Below is a small trained network, with its code and all its weights. Each question gives an input and a class and asks what happens when units are switched off, that is, made to give their printed mean instead of their output.

import numpy as np


def w(rows, s, z=0):
    codes = np.array(rows[::2]) - 128.0
    scale = np.full(codes.shape[1], s)
    scale[-1] = z or s
    return codes * scale


def f(y):
    return y / 2 * (1 + np.tanh(0.7978845608 * (y + 0.044715 * y**3)))


def log_softmax(a):
    a = a - a.max(-1, keepdims=True)
    return a - np.log(np.exp(a).sum(-1, keepdims=True))


def net(x, mask):
    res = np.array(x, float).reshape(1, 7) / 4 @ E
    y = f(res @ A[0][:, :-1].T + A[0][:, -1])
    res = res + np.where(mask, y, B[0][:, -1]) @ B[0][:, :-1]
    return log_softmax(res[-1] @ U[:, :-1].T + U[:, -1])


A, B = {}, {}
E = w([
[98,126,120,180,81,111,65,161,151,163],'x0',
[160,100,244,101,143,56,141,128,69,145],'x1',
[122,95,154,177,143,224,148,142,88,79],'x2',
[160,182,183,115,161,133,110,195,203,127],'x3',
[41,160,95,81,157,92,167,94,132,39],'x4',
[87,102,162,166,120,81,83,188,122,81],'x5',
[164,116,119,245,152,163,143,131,203,136],'x6',
],0.012)
A[0] = w([
[151,122,123,146,72,104,87,175,166,188,239],'neuron 1',
[162,115,202,148,146,134,170,119,155,138,255],'neuron 2',
[191,92,203,135,132,89,102,125,95,187,153],'neuron 3',
[119,68,159,90,182,110,202,122,131,83,194],'neuron 4',
[124,115,139,218,181,244,172,87,188,81,216],'neuron 5',
[33,99,68,169,67,105,76,171,125,181,213],'neuron 6',
[168,190,120,112,161,96,202,114,111,190,225],'neuron 7',
[136,149,136,94,145,139,254,78,101,138,144],'neuron 8',
[65,77,85,204,47,137,99,198,124,90,157],'neuron 9',
[72,177,122,101,212,120,99,156,207,36,244],'neuron 10',
],0.0094,0.0042)
B[0] = w([
[132,155,195,132,98,116,70,20,158,63,212],'neuron 1',
[197,133,194,223,122,120,129,182,165,178,197],'neuron 2',
[137,192,182,128,19,90,79,174,126,208,216],'neuron 3',
[127,106,77,120,205,42,219,236,101,114,203],'neuron 4',
[102,51,86,254,161,215,166,104,121,160,252],'neuron 5',
[74,104,154,98,47,118,50,2,118,76,217],'neuron 6',
[155,223,88,50,103,175,199,185,184,169,199],'neuron 7',
[128,131,30,108,128,110,204,140,131,200,208],'neuron 8',
[114,87,63,194,123,111,28,103,53,20,209],'neuron 9',
[105,83,90,108,191,133,66,188,205,66,240],'neuron 10',
],0.008,0.014)
U = w([
[100,89,117,149,79,93,103,66,100,29,122],'0',
[65,118,159,35,138,120,125,195,119,62,164],'1',
[130,134,79,65,128,53,187,112,18,137,164],'2',
[141,115,115,164,197,85,144,204,194,104,27],'3',
[135,53,121,254,172,185,161,130,85,138,129],'4',
[171,183,27,83,128,207,140,41,211,169,148],'5',
[167,177,240,152,64,100,94,142,155,168,187],'6',
[197,134,128,114,119,93,172,189,87,204,1],'7',
],0.01,0.0031)

Each question gives the input, the list of numbers given to net, and the class t.
The units are the neurons (one row each of A and B). Each row of codes is followed by its name. A weight is (code - 128) times the scale printed after its matrix; where a second scale follows, it is the last column's (A, B and U).
mask holds one flag per neuron, in row order. A switched-off neuron (its flag False) gives its mean, the last column of its row in B, instead of its output. The means were averaged over made-up inputs and are rounded, as every weight is.
A unit's drop is (log p(t) with every unit on - log p(t) with that unit switched off) / (log p(t) with every unit on - log p(t) with every unit switched off).
The circuit of an input: a set's keep is (log p(t) with only the set's units on - log p(t) with every unit switched off) / (log p(t) with every unit on - log p(t) with every unit switched off). Starting from all 10 units, units are removed one at a time, each time the one whose removal leaves the highest keep (on an exact tie, the one counted first), for as long as the keep stays at least 0.8.
circuit, biggest first: the units of the circuit, biggest drop first
most important unit: the unit with the biggest drop
top k neurons: the k neurons with the biggest drops, biggest first
drop when u is switched off: that unit's drop, to one decimal
input [8,3,-7,-8,-8,-1,-8], class 6: circuit, biggest first : neuron 3
input [-7,-3,-1,-8,7,7,-8], class 2: top 2 neurons : neuron 8; neuron 4
input [6,8,-2,-3,6,-1,0], class 2: circuit, biggest first : neuron 10; neuron 1
input [3,-7,-8,0,5,-2,1], class 0: top 2 neurons : neuron 6; neuron 8
input [-1,-2,-6,0,-4,3,5], class 6: top 2 neurons : neuron 10; neuron 5
input [6,4,-7,3,5,-1,4], class 6: top 3 neurons : neuron 9; neuron 4; neuron 5
input [2,-3,-2,5,4,-4,-7], class 1: top 2 neurons : neuron 5; neuron 10
input [8,8,6,8,6,5,7], class 4: top 3 neurons : neuron 5; neuron 9; neuron 7
input [-1,3,-6,-7,-3,0,0], class 6: top 2 neurons : neuron 3; neuron 4
input [-6,-7,6,-3,8,5,-6], class 1: top 2 neurons : neuron 10; neuron 2
input [3,2,-7,8,2,7,8], class 6: top 2 neurons : neuron 1; neuron 4
input [8,-7,0,-6,5,1,8], class 0: drop when neuron 6 is switched off : 1.4
input [-3,7,5,-2,-5,-3,0], class 7: drop when neuron 1 is switched off : 0.1
input [7,0,2,4,-1,3,3], class 0: drop when neuron 10 is switched off : 0.0
input [-2,8,2,-8,1,-2,2], class 7: drop when neuron 6 is switched off : 0.1
input [1,7,6,2,-7,-6,-3], class 6: most important unit : neuron 3
